[[ 10.9  15.3  -4.2  27.7   8.8  -1.9  -1.0   4.0  -2.6   0.2  18.7  13.4
    9.3  10.8   2.5]
 [ 10.1  12.7   1.8 -12.1   2.0   0.6   2.1  26.0   6.1  -3.4   4.1   9.7
   -1.4   3.4   2.4]
 [ 16.8   9.3  -1.4   7.1  -7.8 -10.0   3.1  26.0   5.3  22.9   6.2  16.7
    8.4 -20.2   2.2]
 [  4.3  17.0 -10.9   8.6  16.7  -6.5   4.5  17.3  -5.7  -8.4  10.1  10.9
  -16.3   0.5 -11.1]
 [ -6.2 -11.1  -9.0   4.9   8.3   4.4   7.6  16.3   9.4  19.6   6.2 -15.7
    0.4  13.6  18.5]
 [ -2.4 -15.2   9.5   4.9   7.3  14.8  25.7  13.4  13.4  15.0 -10.8   2.8
   18.1   0.6  -6.8]
 [  9.3   9.5 -11.8  10.0  -6.6 -17.0 -14.1 -24.7   8.0  10.7  -7.9 -17.2
   14.5   8.8   4.0]
 [ -1.1   0.7  -4.1 -14.4   4.4  24.5   8.8  12.3  18.4  -1.8   2.4  -2.3
    4.7  25.8  26.2]
 [ -1.5  13.0  15.0  -6.8  -6.4   3.4  10.4   0.5  -7.6   3.2  -0.1   1.4
    1.1  17.5 -13.4]
 [ 15.3  13.4  15.9  -7.7   0.6  -1.4   2.4  -0.3   7.5  -6.3   4.3 -12.9
   -1.5 -20.2  24.7]
 [-16.6  10.0  -2.1  -2.3   8.8 -14.2   4.2  -2.5   0.2  -6.0   2.7  -3.4
   -2.9 -20.1   5.9]] -> 9.3

[[-0.230 -0.389 -1.638 -0.707  0.246 -0.533  0.108 -1.581  0.323 -0.100
  -0.461 -0.719  0.028  0.039  0.283 -0.853]
 [ 0.320 -0.459 -0.366  0.023 -0.545 -0.763 -0.530 -1.055 -0.146 -0.206
  -0.126  0.302 -0.123 -0.507  0.184  0.265]
 [-0.884  0.144  0.031 -1.116  0.100  0.653 -0.421  0.056 -0.091 -0.758
   0.394 -0.467 -0.249 -0.382 -0.408 -2.054]
 [-0.354 -0.366  0.055 -0.197 -0.319 -1.140  0.472  0.055  0.329 -0.343
  -0.619  0.513 -0.480  0.566  0.481 -0.251]
 [-0.318 -0.592 -0.560 -0.815 -0.805  0.077 -0.164 -0.155 -0.928 -0.455
   0.132 -0.735  0.742  0.112 -0.264 -0.810]
 [ 0.001 -0.092 -0.783 -0.035 -0.647 -0.172 -0.089 -1.101  0.216  0.555
  -0.092  0.363  0.007  0.204  0.086 -1.140]
 [-0.666  0.190 -0.599 -0.198 -0.869 -0.110 -1.429  0.611  0.394 -0.365
  -1.292 -0.280 -0.164  0.099 -0.416  0.022]
 [-0.159 -1.005 -0.829 -0.263 -1.357 -0.264  0.075 -0.082  0.124 -1.306
  -0.602 -0.539  1.733  0.109 -0.148  0.231]
 [-0.664  0.256 -0.665 -1.321  0.312  0.138 -1.301 -0.160 -0.760 -0.791
  -0.732 -0.660  0.205 -0.854 -0.593 -0.031]
 [ 0.126 -0.348  0.265  0.323  0.734 -0.885  0.341 -0.859 -0.478 -0.306
  -0.816  0.256 -0.696 -0.322 -0.844  0.340]] -> 0.039

[[  89.098 -156.324  131.735  -13.895 -123.237 -146.707 -124.509 -184.125
  -238.363  137.373 -241.472 -187.514 -217.330 -131.791]
 [ -58.316  -58.870  -53.291  -54.567  -61.655  -60.116  -55.447  -55.501
   -61.387  -52.216  -60.347  -54.479  -56.444  -61.260]
 [ -17.062  201.070  -98.471   78.603 -177.617  198.121  176.504 -125.395
    73.946  -82.369  -36.404 -117.846  -96.086 -169.043]
 [ -55.825  -58.053  -58.234  -54.772  -58.660  -57.453  -58.179  -59.374
   -56.028  -59.283  -54.630  -59.512  -56.707  -58.686]
 [ -35.081  -46.919  -46.767  -37.493  -75.684  -45.017  -46.969  -80.359
   -58.714  -46.054  -67.113  -80.939  -77.567  -76.526]] -> -187.514

[[-0.19 -0.04 -0.14 -0.07 -0.06  0.06  0.13  0.05 -0.01  0.07  0.16  0.05
   0.09  0.15  0.21  0.21]
 [ 0.04 -0.03  0.14  0.15  0.12  0.11 -0.21  0.09 -0.14 -0.14  0.12 -0.03
   0.14  0.01  0.01  0.01]
 [-0.12  0.16 -0.12 -0.08  0.05 -0.07 -0.06  0.01  0.01 -0.16  0.00 -0.04
   0.03  0.08  0.23 -0.02]
 [-0.05 -0.17  0.11  0.06  0.20  0.17 -0.19  0.03 -0.07  0.03  0.12  0.02
   0.07  0.05 -0.09  0.19]
 [-0.06  0.18 -0.16 -0.10 -0.02 -0.09  0.21 -0.01  0.14  0.06 -0.04  0.07
   0.00  0.12  0.23  0.06]
 [-0.09  0.13 -0.14 -0.02 -0.13 -0.02  0.24  0.02  0.09  0.07  0.04  0.07
   0.07  0.14  0.29  0.11]
 [ 0.00  0.06 -0.05  0.01  0.11  0.01  0.14 -0.11  0.17  0.26 -0.15  0.15
  -0.03  0.13  0.01  0.22]] -> 0.15

[[ 0.4  1.7 -1.8  0.6 -1.8  0.2 -1.2  1.2  0.3  0.4 -0.5 -0.1  0.1 -0.3
  -0.9 -0.3]
 [ 0.3 -1.1  0.3 -0.5  1.0 -1.0 -0.7 -1.0 -0.9 -1.1  1.0 -0.4  0.6 -0.7
   0.9  1.1]
 [-1.7 -0.4  0.3 -0.9 -0.6  0.4  0.8  0.2  0.4  0.2 -1.3  0.5 -1.5  0.7
  -0.5 -1.8]
 [ 0.7  2.0 -1.4  0.6 -1.6 -0.1 -1.1  1.2  0.0  0.3 -0.1 -0.3  0.3 -0.6
  -0.8  0.3]
 [-0.4 -2.5  0.7 -0.2  1.3  0.1  0.2 -2.0  0.1 -0.3  0.5 -1.0  0.2  0.5
  -0.3 -0.2]
 [-1.9  0.1  0.3 -1.1 -0.6 -0.5  0.9  0.5 -0.4 -0.2 -1.4  0.6 -2.0 -0.3
   0.1 -2.1]
 [-0.4  1.7 -0.4 -0.5 -1.5 -1.1  0.1  1.5 -1.0 -0.6 -1.1  0.9 -0.7 -1.4
   0.6 -0.5]
 [ 0.3  0.2 -1.4  1.0 -0.5  1.3 -1.0  0.0  1.2  1.2  0.4 -1.1  0.4  0.8
  -2.0  0.0]
 [-0.9  1.0 -0.8 -0.2 -1.6  0.3  0.4  0.9  0.3  0.8 -1.5  0.2 -1.1  0.1
  -1.2 -1.6]
 [ 0.4  0.3 -1.4  1.0 -0.5  1.0 -1.1 -0.2  1.1  0.9  0.3 -1.1  0.6  0.5
  -1.8  0.2]
 [ 0.2 -1.9 -0.4  0.4  1.0  0.9 -0.7 -1.7  0.9  0.5  0.8 -1.4  0.5  1.0
  -1.1  0.3]] -> -0.3
---
array([[446, 218, 251, 400],
       [761, 123, 904, 160]]) yields 446, 160

array([[-660, -715, -561,  -20, -242, -543],
       [  17, -131, -677,  621,  454,  509]]) yields -660, 509

array([ 37, -38,  -4,  41]) yields 37, 41

array([[7, 5, 2, 3, 4, 5, 3],
       [5, 7, 4, 5, 4, 3, 2],
       [5, 4, 3, 3, 5, 1, 7]]) yields 7, 7

array([[4, 5, 7, 2, 8],
       [5, 3, 6, 3, 7],
       [5, 4, 5, 6, 3]]) yields 4, 3

array([[151, 220,  85, 196,  94, 220],
       [143, 141, 151, 123,  50, 141]]) yields 151, 141
---
[[-16 -34  13   6]
 [ 15 -11  17  39]
 [ -3  10  16  31]] Out: 39

[ 538  445 -363 -877 -397   51 -103] Out: -363

[-426  351   36  602 -669  172] Out: 351

[[-477 -410  716  746]
 [ 400 -600  874  220]] Out: 746

[88 19 95 18 81 14 58] Out: 95

[ 53 237 157 177 172] Out: 53
---
[ 87 -30  -1  -8] ⇒ -1
[-75 -24  28 -87] ⇒ 28
[ 81  -9 -20 -11] ⇒ -20
[-102  -26   20  -64] ⇒ 20
[-21 -80  55  23] ⇒ 55
[  34   31 -101  -83] ⇒ -101
[ 47 -64  90   2] ⇒ 90
---
[[-85  48  48 -57 -39  22  72]
 [-71   0  59 -90 -46   0  55]
 [ 63 -71  -3  23  -4  -8  57]] yields 72

[[  9  -5 -61  21  19 -15   2]
 [-59  11  53 -10  12  21  14]
 [-74 -23  29 -16  33  14  37]] yields 2

[[  7 -24  -6  41 -88 -12]
 [-15  49  10 -44 -68 -20]
 [ 49 -22   7 -53 -22  27]] yields -12

[[ 19 -39 -71  76  37]
 [-23 -10  11  -8  39]
 [-58  14  -9  -2  32]] yields 37

[[ 25   5  -2  90]
 [  8   7 -14  -2]
 [ -9  35 -25 -52]] yields 90

[[-19  24 -15 104  -2  65  -3]
 [-15 -38 -22  47   6  79 -43]
 [-17  45  19  41  20 -16  93]] yields -3

[[ 24 -68 -17 -38  47 -10 -65]
 [-66   1  69 -81 -12  13 -30]
 [ 78 -71 -93 -48  50  11 -53]] yields -65

[[ 67  36 -19  -6  25  77 -16]
 [-11 -55   3  26 -15 -73  53]
 [-51 -32   4  13 -43 -74  72]] yields -16
---
[-14  98  34  30  25  32]	34
[-71   9 -94 -52  50   1]	-94
[ 74 -52  92  79  46 -49]	92
[  1  46 -30 -49  58  83]	-30
[-52  81   3  32  -5  34]	3
[ -8  99  10 -53  69 -69]	10
[ 8 82 45  5 -7 -4]	45
[ 85  67  18  60 -28  63]	18
---
[[-67 -45   3  -4 -46]
 [ 11 -48  28  29  83]
 [ 68  32  -3   1  53]] ==> 28

[[-62 -43 -11  79  70 -47]
 [-75 -28 -15  90  78 -63]] ==> -15

[[ 73 -83  35 -82  86 -79]
 [-68  79 -42 -31 -11  73]] ==> -42

[[-31  45 -56   6   6]
 [-39 -46  37 -50 -50]
 [ -7  33  78 -11 -11]] ==> 37

[[ -2  11   5   1  -4 -19]
 [ 88 -90 -77  86 -84  70]] ==> -77

[[ -40  -10   31   -8 -104  -11]
 [  -9   12  -32    3   16   25]] ==> -32
